Facts:
[(778), (762), (213), (223), (508), (86), (139), (438), (629), (479), (166), (734)] Ψ grotuman
[(219), (255), (823), (485), (523), (351), (589), (607), (51), (387), (848), (186), (45), (613), (701), (353), (838), (713), (717), (741)] Ψ zapar
[(822), (431), (791), (261), (376), (62), (674), (565), (150), (194), (494), (766), (821), (760), (744), (596), (893), (204), (825)] Ψ plustal
[(884), (697), (615), (771), (688), (839), (346), (404), (391), (796), (316), (588), (545)] Ψ libistu
[(737), (265), (205), (322), (724), (591), (185), (363), (841), (809), (764), (378), (190), (630), (38), (411)] Ψ topan
[(884), (185)] ξ (796)
[(884), (848), (38)] ξ (316)
[(697), (825)] ξ (219)
[(697)] ξ (322)
[(697), (194)] ξ (841)
[(737)] ξ (838)
[(737), (523)] ξ (213)
[(737)] ξ (205)
[(771), (825)] ξ (822)
[(771)] ξ (762)
[(771)] ξ (378)
[(523), (791), (821), (353)] ξ (62)
[(523), (724)] ξ (839)
[(523), (825)] ξ (479)
[(791), (848), (760), (353), (825)] ξ (607)
[(791), (591), (363)] ξ (494)
[(724)] ξ (778)
[(724), (363), (825), (588)] ξ (351)
[(589), (821), (166)] ξ (613)
[(589), (185), (363)] ξ (717)
[(591)] ξ (190)
[(591)] ξ (265)
[(185)] ξ (150)
[(688)] ξ (545)
[(688)] ξ (596)
[(688), (766), (353)] ξ (485)
[(688)] ξ (404)
[(688), (821), (760), (630)] ξ (823)
[(688)] ξ (255)
[(688), (438)] ξ (565)
[(363)] ξ (615)
[(363)] ξ (734)
[(363)] ξ (508)
[(51), (766)] ξ (387)
[(376)] ξ (713)
[(376), (893)] ξ (411)
[(848), (438)] ξ (261)
[(848), (893)] ξ (86)
[(139), (630), (825)] ξ (223)
[(194), (166)] ξ (629)
[(701), (741)] ξ (744)
[(438)] ξ (186)
[(438)] ξ (431)
[(821), (391)] ξ (346)
[(760), (741)] ξ (45)
[(391)] ξ (204)
[(166)] ξ (809)
[(166)] ξ (764)
[(825)] ξ (674)

Known rows:
[ 33  11  12  39 -19  29 -56  12  11  11 -18 -18 -25 -25   9  -4 -17   8
  -5  13   7  14  10  -2   1   7  15 -10  -8 -15 -66  18  35   4  30  10
 -37 -47  20   9  -8]: (688)
[  9  18  32 -29  16  21  -2  10 -24 -10  18  -3   5  -7 -21  21 -41  32
  32   1 -11 -28   7 -21  16  23   2   0  27   9  20  -2  -4 -21  37   8
   6  45  24   0  15]: (190)
[ -3  -8  46  56  35 -63  52 -16  21 -21 -29 -20  55  34   8  19 -18   0
   8  31  12  -7   7  13 -30   8  14   5  41  33 -36   7  77 -10  20  20
  17 -26  20   5  -7]: (701)
[ 21  -9  67  -4  19 -16  21  41  17  34 -39  -6 -14 -23  16   2 -35  12
 -12  38   0 -19 -73  12  34  18  28  -7 -23  40 -42  -7  19  28 -20   7
 -16  -3  -9  72   6]: (884)
[ -2  -2  46   5  -1  58  11  23  17  14  -1 -34  42  30 -17  37 -71   1
   3  -5   0  -1 -23   4  -8  37  64  23  -9  16   9  36  20  16  50  13
  -6 -20 -18  13  10]: (737)
[ -9  18  26 -11  25   3 -15   0  -4   7   0 -27  12 -45 -28 -23  -6  36
  -6  27 -41 -10   8 -11  15  -9  26  -3 -15 -19 -30   9  -5 -25  38 -11
 -47  63  14  37 -26]: (346)
[ -7  15  14 -45 -14 -70 -35   2  14  13  -9   6  21  -9  -4   6 -22  13
  43  -8   6 -12  26  -3   1 -21 -49  25  -9  47 -23 -20  25  11  86 -28
 -12  52  26  -3  27]: (387)
[-30  -7 -13  -1  40 -31 -10  -8 -13  -4 -43 -19 -20 -17 -16  16  -1  -4
   8 -11  34 -16   1  26   7  44  70   4   2  19 -32 -28  25  27  27 -44
 -35 -44 -16 -14  -2]: (589)
[-35 -40  34   1 -11   8 -17  28  17   9 -26 -38 -30 -53  -6   0  50  26
 -13 -16  35  15   8  -6 -10 -19  46 -29  13  27  -8  17  21  -5 -16  38
   4  -7   7  38  -7]: (588)
[ 27  21   7   3  24   4  23  11 -21   6  30 -27 -13  23 -19   6  -1  50
  12   1  16  -8  21 -14  18   3  20  17   7  19  43  -2  10   0  24  19
  -7  34  15  -7  56]: (841)
[  4  29  23  12   6 -14  11  19   7  -7  15   4  28 -13 -29  20  18 -20
   9  -7  -4   2  27   2  28  -4  26   3 -25 -39   5   0  27   2   0 -47
  42  57  28  24  13]: (822)
[  3  22  14   3  25  -2   7  14  -7  -6   9   0  47 -13 -29   0   6  11
  21  -8 -39 -14  22  -6  31  -6  13 -10  -8  -5 -27  -6   0   1  36 -15
   7  80  24  24  -9]: (204)
[-15  -8  37  34   7   5 -44  24 -47  -1 -19  -2  45  -1   5  -9 -30  12
  -1  -4  24  62 -55 -36  17  16 -17  -1 -33 -22   7  -7  23 -14  49 -13
  52 -56   5  23   7]: (139)
[ -7  10  15 -26   2 -12  -2  36   3  12  15 -10  10  -8 -11   4   5  12
   6   6 -37  10  -2 -11  22 -11  34  -9   9 -22   7 -25  -2 -24  58   9
  19  19   1  -3  -5]: (778)
[  7  17 -14  17  44  39 -40 -12  -2  -6   2 -26  57 -12 -36 -23   4   3
  15   0   4   0   5   5  24  31  60 -20 -25  28 -78   1   7  16  23  -7
  -6 -13 -23  13 -34]: (821)
[-14  -3  24 -16  -1  -4  12  17  20  11  26 -21 -18 -19 -19   9 -10   8
  -8   9 -23   8   2  -3  11 -21  52  15  -1  -6  -6  -8  -2 -10  52  22
 -29  19  26  41  -6]: (839)
[ -4  31  26 -18   2 -32   4  25   5   2   8  -2   5 -11 -19   5  11   2
   0  23 -15  10  -4   6  12   3  39  -7 -19 -54  17 -17  15 -30  27 -32
  21  38  16 -15  15]: (762)
[ -6 -15  22  13  -1  19  -7  11   3 -13  -1 -13  45 -13 -24   9  31 -17
   3  -3  50  34  -1   0  27  -7  20  -4 -30  15  15  13  34  19 -38 -14
  74 -16   7  50   9]: (825)
[-12  13  15 -17  10 -22   4  26  17   8  26 -11  13   5 -22  11 -16   1
  11  20 -20  15 -16 -11  19 -10  40  -1 -23 -22  25 -28  -1 -29  62  -9
  27  15   2  11   7]: (479)
[  7  12   8   0  16  -7   6  15  -1 -11  38  -2  20   2 -22  11   2 -12
  13 -12 -12   4  31  -4  37  -8  17   5   4 -14  -1 -24  -1   1  17 -12
  25  44  16  27  14]: (674)
[ -3  37  22 -13  19   2   3  24   5   2  20  -6  18 -10 -24  16 -19   4
   3   0  -1  -8   6   0  18  18  21  14   0 -20  37  10  33 -21   5 -31
  -6  57  15   6  17]: (378)
[-17   3  28   9   8 -14 -18  24 -54  -6   9   9  31 -12  -3  -6 -25   7
   0  -5 -11  53 -49 -39  30   9 -21  16 -14 -40  23 -21 -13 -26  60 -25
  45  -9  18  22   7]: (223)
[  6   4  49  -9  14 -33  13  27 -38  -7  23  -1   5  55 -16  25  -5  -6
  28 -49  20 -14  18 -29 -21   4  45   0 -29  17 -52  33 -18  10   3 -13
  11 -35 -19  31 -33]: (376)
[ -2  12  28 -12  -2  -3  22  24  27  14  24 -14  12  15 -27  22 -45   0
   9  18 -50  16 -30  -3  12   2  69  13 -12 -33  23 -26  -3 -14  87   8
  17   2   2   5  10]: (213)
[-40 -36 -15 -21   3 -32  -8  37  21   4   5   3  -1 -35 -10  10  42  15
   7  -8  16   4  24   2   5 -28   7 -12  53   8  29 -18   0  11  38  18
   0  44  18  13  -2]: (351)
[-17   8  45 -10  19   5  -2  27 -15   1 -45 -20 -20  -4   1  35 -32   3
  -1 -14  27 -16 -25  16  20  71  56  10   6  36  -4 -12  47  -1 -12 -31
 -11 -23 -13  10  22]: (185)
[  4   3  50 -23   6  20  -6 -14 -17 -28  18   5   3  -8 -33  24 -36   9
  52  -9 -27 -41  22 -17  29  11   6 -21  18 -14  -6 -33 -28   4  15  -3
  47  33  38  23 -10]: (494)
[ -3  15  63  13   3   6   6  -1  13  -3 -26 -22   6 -34 -21   6  15   7
 -12  25  33   4 -13  25 -11  -4  52   0 -60 -48  -4  46  64  -6 -25 -58
   7   4  13  23   4]: (771)

Rows, some named above:
[ 10  26  21 -19   7   8  19  24  -9   1  22 -10  19 -19 -22  21 -11  13
  -5   2  -4 -15   8   9  10  23  16  11   1 -17  35  14  43 -28   9 -36
 -10  62  19  -1  22] | (378)
[ -2  34  21 -14   6   0   6  25   2   1  18  -2  21 -22 -20  19 -15  -1
 -10   8   3 -10  -6   6  17  23  17  14  -1 -25  41  17  45 -21   9 -25
 -13  57  27   2  25] | (378)
[-35  -8  -3 -13  49 -24  -5   3 -10 -12 -54 -15 -10 -13 -15  12  -6   1
  -1  -8  35 -19  -2  24   4  50  70  -6   3  19 -40 -29  21  28  25 -47
 -29 -34 -29 -10   2] | (589)
[ -6  18  21  -5  16   4   9  11  -6  -6  28   3  52  -6 -36   3   8   8
  19  -9 -29 -18  23 -12  31  -6  23  -5 -12  -1 -36   2  -2  -1  25 -16
 -11  81  20  21 -11] | (204)
[-33 -30   8 -10  -9  44  -3  47  17  24  -5 -46  26   3 -11  20  29  18
 -16 -21  32  10   3   0   5   7  40 -18  25  57  18  26  28  -5   4  50
   5  15 -19  17   1] | (724)
[-47 -30 -11 -21   5 -24 -10  38  20   4  -2   0   1 -45 -12   8  47   1
   2 -10  19   7  16   0  13 -39   3 -11  51  -4  23  -8   1  12  31  19
  -3  40  19  16  -3] | (351)
[ -2   2  50   0  28  27  -4 -10  -4   0 -40 -31  39 -42 -30 -26  13  51
  -1  17 -25 -20  -4  -9  -2   0  39 -29 -40  19 -57  33  22  -7  20   0
 -30  40  -3  24 -42] | (391)
[  6   8 -29  14  34 -13 -39  15 -13  -4  10  12  30 -28  -4 -24 -11  -6
  11   7 -10  23   5 -12  20   2 -30   5  35 -31 -21  -9   4  12  60  -8
 -36 -14  14   4  -2] | (823)
[ 19  17  -7 -12  22 -40  15  10 -14   5  22 -16 -25  11 -20  -5   3  37
  15  18 -12   2   7 -16  18  -5  48   0 -15 -22  20 -42  -7 -11  64  13
  17  14   2 -20  29] | (629)
[  6   2  12  32  25  58 -60  14 -49  -5  -2  -8  50   8  14 -12 -33  14
   3 -17  39  54 -36 -21  20  44 -28  17   3  18   3  28  32  -7  27  -7
   8 -48   5  17  -6] | (630)
[  6  22  29  16  23  -1   7  11  -5  -1  12   3  44   0 -25  -7   6  15
  14 -10 -36 -13  32 -15  32  -2  28  -1  -2  -3 -30  -1  -6   2  27 -11
  19  89   5  19 -10] | (204)
[ 18  -6  74  -4  17 -14  31  39  19  36 -30  -4 -14 -17  19   5 -33  18
 -15  31   1 -15 -66   8  32  17  31  -2 -24  45 -36 -17  20  28 -12   2
 -11   1  -5  77   8] | (884)
[  5  -2   9  -8  23 -46  28   9   4  -3   6   4  10 -12 -16   7   1  10
  19  16  20  -8   2   1   3 -18 -15  12  11 -20  36 -13   5  17  43 -24
  -1  18  17   0  22] | (219)
[  6  10   6  -4  35 -52  23   2  13 -18   7   3  26   6  -5  -3  -5 -11
  20  32  -8   4  11   2   5  -6  -4  10  49  -7  -8 -21  22  -5  47   2
 -18   7  32   8   6] | (45)
[-12  12  19 -28  24 -45  12  21 -12  -4  27  14  11  -2 -11  11 -13   7
  29  -6  -2 -24  13 -15  -7 -13   3  14  16 -12  -4  -3 -16   2  57 -17
 -25  15  25   7  -5] | (713)
[ -7  12  14 -41 -14 -57 -32   3  22  15  -5   9  14  -3   2  11 -31  16
  39 -11   1  -6  20   2  -7 -18 -36  32 -13  53 -31 -22  16   2  81 -28
  -6  57  24  -9  24] | (387)
[ 13  15 -21 -24  -9 -38 -26   0  31   8   8   6   0 -18  -3  13 -19 -12
  25  10   9  -4  23  13  -1 -15 -12  14  15   6 -14 -19  15  17  64 -10
 -26  13  20  -8  13] | (485)
[ -8 -16  43  37  10  13 -39  22 -38   0 -26  -1  32   5   6 -11 -22  20
   8  -8  26  60 -61 -29  13  16 -22   3 -28 -14  12  -7  15 -18  49 -10
  65 -52   1  27   7] | (139)
[-38   6   6 -22  31 -48   2   6   1 -13 -22   9 -39 -27 -14  22 -25  -9
   6 -12  -1 -22  14  14  16  26  29  11  27 -25   6 -45  15  18  38 -43
 -29   0  14 -11   9] | (717)
[  9  17  49  47  32 -47  44  -2  19 -28  18 -13  50  43 -10  18  -8 -30
   9   5 -32   2  41 -10  15   8  22  16  34  12 -34 -23  43 -33  18  18
  19  28  42  37  10] | (744)
[ 15  -4  67  -6  24 -18  20  45  20  36 -36  -7 -14 -14  13   8 -32  24
 -21  39   0 -12 -75  13  32  21  22  -6 -33  38 -42 -25  23  24 -21   3
 -20   7  -5  67   2] | (884)
[ -5  11  49 -21  14 -30  17  23   4   9  -4  -9 -33 -31  -2   7 -33   6
 -11  13 -26  -4 -19   2  42  12  36  18  -5  -7 -10 -30  22  -5  17 -21
 -22  24  28  54  19] | (796)
[-18  12 -40 -32  50 -45   7  -1 -10   0   1  -3  -1 -17 -24  -5  -6   3
   5  -4   6 -19   7   3  11  11  46  10   6  -8 -20 -32  -3   8  57 -28
 -49  11  -1 -10   1] | (613)
[-16  15 -22 -24  48 -34  -3   1  -8  -2   0  -4   0 -13 -26  -5  -8   2
  -3   0   3 -11  18  10  15  17  38  13  16 -18 -14 -24  -9  15  59 -30
 -36  10   9 -16   1] | (613)
[ 19   8  -6 -51  24 -31 -18   8  16  -9  29  19  18 -23 -16  -1 -12 -22
  23  44  39 -10  -7  23   7 -17 -18  -7  28 -14   9 -20 -16  10  -9 -11
   1 -12  14   9   2] | (607)
[-17 -22  -7 -12  16  31   5  -2  51   7  -6 -27  70   1 -31  21 -56  -7
  14  22   8   7 -25  22 -18  -3  73  11  -2  12  11  15  10  31  67  10
  -1 -31 -17  21 -20] | (523)
[ 12  -3  74 -17  -1  74  -3  -3 -30 -22 -22 -22  10 -12 -23  22 -51  52
  57  15  12 -50  -1 -13  -2  37   2 -21  16  38   7  11   6  -3   5  24
  42 -11  20  -3   0] | (591)
[ 35  20  24  60 -20  27  -5  47  13  15 -17  -5 -23   6   7  24   6  16
  -3  14   2  -3 -28   1  -5  12  46 -43 -11 -57 -29  13  33   2  34  -3
  10 -32  -4 -45 -12] | (438)
[ 25   6  52 -32  21 -25  35  44   7  41   6   9 -16 -31  12  -8 -30  13
 -15  35 -34 -21 -52   1  45  -4   7  -6   3  15 -18 -21 -14  12  -1  19
 -21  43  17  65  18] | (316)
[ -6  25  36 -57  14 -34  10  38 -46  -2  47   2  -9  33 -18  20 -18   0
  18 -24   4 -24  17 -23 -12   9   9  15  16   2   3  35  -9 -21  31  -2
 -33  13  -4  12  -9] | (411)
[-31 -17  33 -23   1  44 -29   9 -23 -12 -22 -31 -21 -19 -16  33  -1  22
  22 -19  25 -29   6   0   8  38  38 -33  31  40   5  -8  17  -7 -11  11
  16 -10  -2  -2   6] | (363)
[ 28   5  -2 -35  -8  -1 -48 -12  45  -7  15 -12  37 -19 -20  -3 -28 -15
  39  44  47 -10 -15  39 -12  -8   7 -16   3  36 -16   4  12  29  11 -12
   3 -60 -16  -1  -1] | (353)
[ 29  12  27 -13 -43 -19 -71  -7  25   5 -19 -21  26  15   2  18  -5  -8
  51 -31  19  -9  39   5   8   0  -2  19 -55  73 -78   3  43  10  32 -21
  35  19   1  11  22] | (766)
[ -4   0  37 -17 -19 -31 -34 -14  29   8 -45 -13  28  -4  12  13 -22  23
  43  -6  22  -6  14  14 -21 -18 -25  29 -28  70 -47   7  37  19  69 -24
  13  13  -3  -1  13] | (51)
[ 42   0  24 -16  19 -23  12  42  20  26   1  27  16  -5   6   3  -8 -15
  22  42  40 -26 -48  15  -7  -4 -12 -25  10   5 -22  13   0  48 -33  -9
  -3 -27 -11  24 -14] | (848)
[ 22   1  39 -37   3  43 -34 -24  17 -23  16 -19  36  -2 -45  13 -25 -27
  57  30  18 -23  -4  10  11   6  40 -35   2  31 -18 -11 -18  17 -35 -10
  57 -38 -10  40 -15] | (791)
[ 11  20  29 -43   9 -50   3  48 -22  10  34  13  -2  11 -13   9   3  -1
  16  11 -17 -11 -25 -16   5 -11  24 -11  -4 -37   1  -6 -15 -27  37   2
  11   5 -10   6 -13] | (86)
[  9  10 -10   5  35 -20   2   4 -18  17 -12 -35 -24  18 -17  -9  17  35
   0   3  21  14  -5  -2  12  21  91 -16 -34  14 -16 -33  10  -7  53  -2
  13 -37 -40 -21  13] | (166)
[ -5  23  20  -7   7  16  10  29   2  11  28 -18  14  13 -14  24 -45   2
  -2  -4 -10  -8   1  -2  24  16  14  26  16  -8  28  -3  14 -13  44   6
 -17  27   9   8  16] | (205)
[ 22  21  -1  -2  20 -36  11   7 -16  12  28 -16 -20   6 -18   1   4  40
  10  10 -10   3   7 -10  19   2  58  -2 -12 -10  17 -40 -10 -18  66  11
  23   9  -6  -6  34] | (629)
[  6  23   7 -42  20  22 -15  -7  20 -13  50 -11  38  -3 -48   4 -27 -28
  25  10 -23 -14  15  12  38   2  48  -6   2   1 -17 -21 -19   2  24  -2
   9  13   1  34  -9] | (62)
[ 11  16 -13  13  47  36 -46 -11   1  -5 -10 -30  60   1 -44 -24   2  -1
  10 -12   4   5   3   8  30  26  62 -24 -27  29 -69   5   8  12  28  -4
  -1 -19 -24  17 -34] | (821)
[ 48   1   1  52  30   3  31 -15 -11   1   9 -36 -12  41 -29   4   9  49
  16  -1  40  -3  28 -18  16  -6  63  -6 -43  38 -14 -12   7  45  16  16
  47 -22  -6  13  40] | (194)
[ 39  12  10  26  24  -1 -41  -2   5 -21  15 -12  44  24 -15  -8   7 -43
  27  18  28  23   3  10  23  10   6 -21  14  23 -53   6  32   3 -26   1
  33 -47  -1  32 -14] | (760)
[ -8  13  56 -18  12 -28   4  13  -3  16 -11  -3 -37 -32   3   8 -28   1
  -9  19 -27  -3 -14  -3  35  16  38  17 -11 -13 -24 -36   7  -2  26 -10
 -27  23  29  53  17] | (796)
[-12  11  23   3   2  -6  13  21  19   9  19 -12  15   9 -23  23 -51   2
  14  14 -51  11 -27  -7  15   3  57  10   1 -33  22 -26   2 -17  89   5
  18   1   0   3   2] | (213)
[ 33  -7  42  38   8  -1  31 -17  -2   8   2 -35 -33  -5 -14  -2   8  59
   7  27  39   4  -5 -17  -5 -21  47   5 -48   9   3  12  19  16   5  11
  31 -34   2  23  43] | (697)
[ 31   4  53  -9  23   9  19  52   6  44 -10   3  28   7  17   7 -22  26
  -2  21  15 -28 -67   9  27  32   9 -11  -9  63 -11   6   7  26 -17  20
  -1  17 -24  35  17] | (38)

Now the same things, written a new way:
Known rows:
[  9   7 -30  45  17 -43   0  24   2 -40  36   4  -3 -27]: (674)
[-18   4  33 -13  43   4 -54  10  -6  10 -16 -34 -16 -37]: (213)
[-10 -16  -3  13   7   6 -11  -1  20  19  24 -14  12 -21]: (223)
[ -3  50 -18  35 -18  10  18 -25 -39  -4   3  47   8  -9]: (150)
[ 40 -31  90 -29 -20 -39 -17  -9 -67  45  10  14 -12  28]: (839)
[ 19  59  44 -39 -24  -5  20 -36  17  44  25 -12   9  -8]: (589)
[ -6   3  -4  -8 -46   1 -19   6   0  -4 -26  35   1  49]: (363)
[  7 -26  23 -25 -25  30   3  21  28 -29 -60  27 -27  18]: (411)
[ 12  54  20 -42   7  67  45  -1 -37  14  12   3  36 -39]: (316)
[-21   7 -27  22 -24  28 -15 -23 -20  13  17  66  -6  16]: (508)
[ 20 -39  17   4  26   4  -7  38  -8  34  12 -34  24  11]: (404)
[-21 -29 -23   6 -21 -55  15 -10   0 -13  -9  -9  -2  -5]: (825)
[ -6   4  14  -3  42  -5 -27  18   0   1   9 -24 -18 -36]: (479)
[  7  51  17 -31  -9  52  25 -20 -57  26  13  29  24 -19]: (796)
[-30 -24  11 -29   5  56  12 -15   2   5 -51  16   1 -29]: (86)
[ -8   8 -21   0  28  30  20  29  -1 -23  -8 -15   0 -62]: (261)
[ -6 -30   1   0   8   1 -27 -15   2  27  15  -4  -1  -1]: (762)
[ 18   6  34   4  -2  -2 -33  -8  56   5  20 -39 -35  11]: (764)
[-21 -39 -25   4  34  -4  -4  34  24 -13 -17 -51 -13 -10]: (766)
[-18   8  27 -33 -60  49  52 -48 -72  39 -43  53  34  25]: (884)
[-30 -21   2  -5  15   3   1  -6  22  22 -17 -20  12  -3]: (139)
[-23 -28  16  -8  -2 -29 -46  -9 -18   1 -58 -20 -22  24]: (737)
[ 32  50   4  37  -7  -4   9 -24   9  10  33  12   1  -7]: (613)
[ 17  24 -23  42  24  -9   9  26  19 -10  28   4  40 -23]: (823)
[-10   9 -35   9   5 -24  15   7   0 -13  -8  13  24  -8]: (353)
[ 32 -33  15  42 -13 -46 -10  15 -25 -35  16  65 -14  42]: (494)
[-17  13 -31 -31  13 -19  33  33  12 -48 -16  -9  -2 -16]: (791)
[ -2   3  24  10  18  28 -37 -30  50  36  29 -58 -54 -13]: (629)

Rows, some named above:
[ 26  75 -25  26 -26  23 -16 -29 -30  16  42  63   8   4] | (717)
[-12  -1  38 -49  -1 -25  65   7   4  22 -40 -32  22   4] | (391)
[ 18   9  -6  34  34 -41   0  39  -6 -33   7  -5 -12 -20] | (62)
[-16  27  25 -38 -63  43  44 -41 -88  49 -34  41  44  21] | (884)
[ -3 -17  24 -34 -16 -21   7 -29 -11  43  40 -36 -25   1] | (697)
[-30 -20   4 -16   9   6  -1 -13  28  19 -16  -7  12 -18] | (139)
[-16  60  20 -22 -40  45 -15 -20   1  13 -31   7   6  10] | (185)
[-15  52  10 -39 -40  40 -18 -13   2   4 -22   5  18  12] | (185)
[ -4  46  21 -46  26 -34  -3  -8  14   8  -3 -34  -6 -30] | (523)
[-12 -12   0  21 -11 -36  -4 -23  43   8  23 -37 -54 -10] | (194)
[ 18  29 -34  42  40  -1   9  20  14 -22  29   2  28 -30] | (823)
[ 41 -22  80 -23  -3 -26 -20  10 -58  49  -1  12 -13  30] | (839)
[ 25   2  36   6  19  25 -25 -32  54  35  31 -54 -40 -28] | (629)
[ 23  55  51 -34 -35  -3  12 -36   6  39  15 -15  -1 -11] | (589)
[  3 -34  37 -18  -8 -17 -15  13  42   9 -14 -37  23  32] | (630)
[  4  25  -5  31  33 -10  49 -30   9   3   3  30  35  -5] | (45)
[-58 -51 -44   8 -11  55   1  -9  -8  27 -65   7  24   4] | (438)
[-54  -9  25   0  -9   4  -2 -48  34  52 -16 -35 -30  19] | (166)
[ 31   9 -33  32  24  12 -13  26   6 -14  27  -6  18 -23] | (485)
[  0  23 -12 -39  -1  24  28   1  27 -23   0  -3 -27 -42] | (713)
[-17 -72   4 -16 -20   4  18  11 -27  49 -43 -10  45  45] | (688)
[ -1   6  -9 -18 -36 -24  14 -10 -58  21  14  37  13  21] | (588)
[-10  16 -16 -19 -28  24  44 -37 -18  11 -32  40  35  -5] | (848)
[ -3  -8   4  28  -2  -9 -50  14 -40 -17 -39   6 -30  25] | (205)
[ -9   5 -42  45  62   1  37 -24  -6 -67  -8  29  16 -15] | (744)
[ 26   6 -21  45  29   8 -24  21   7  -4  29  -8  19 -26] | (485)

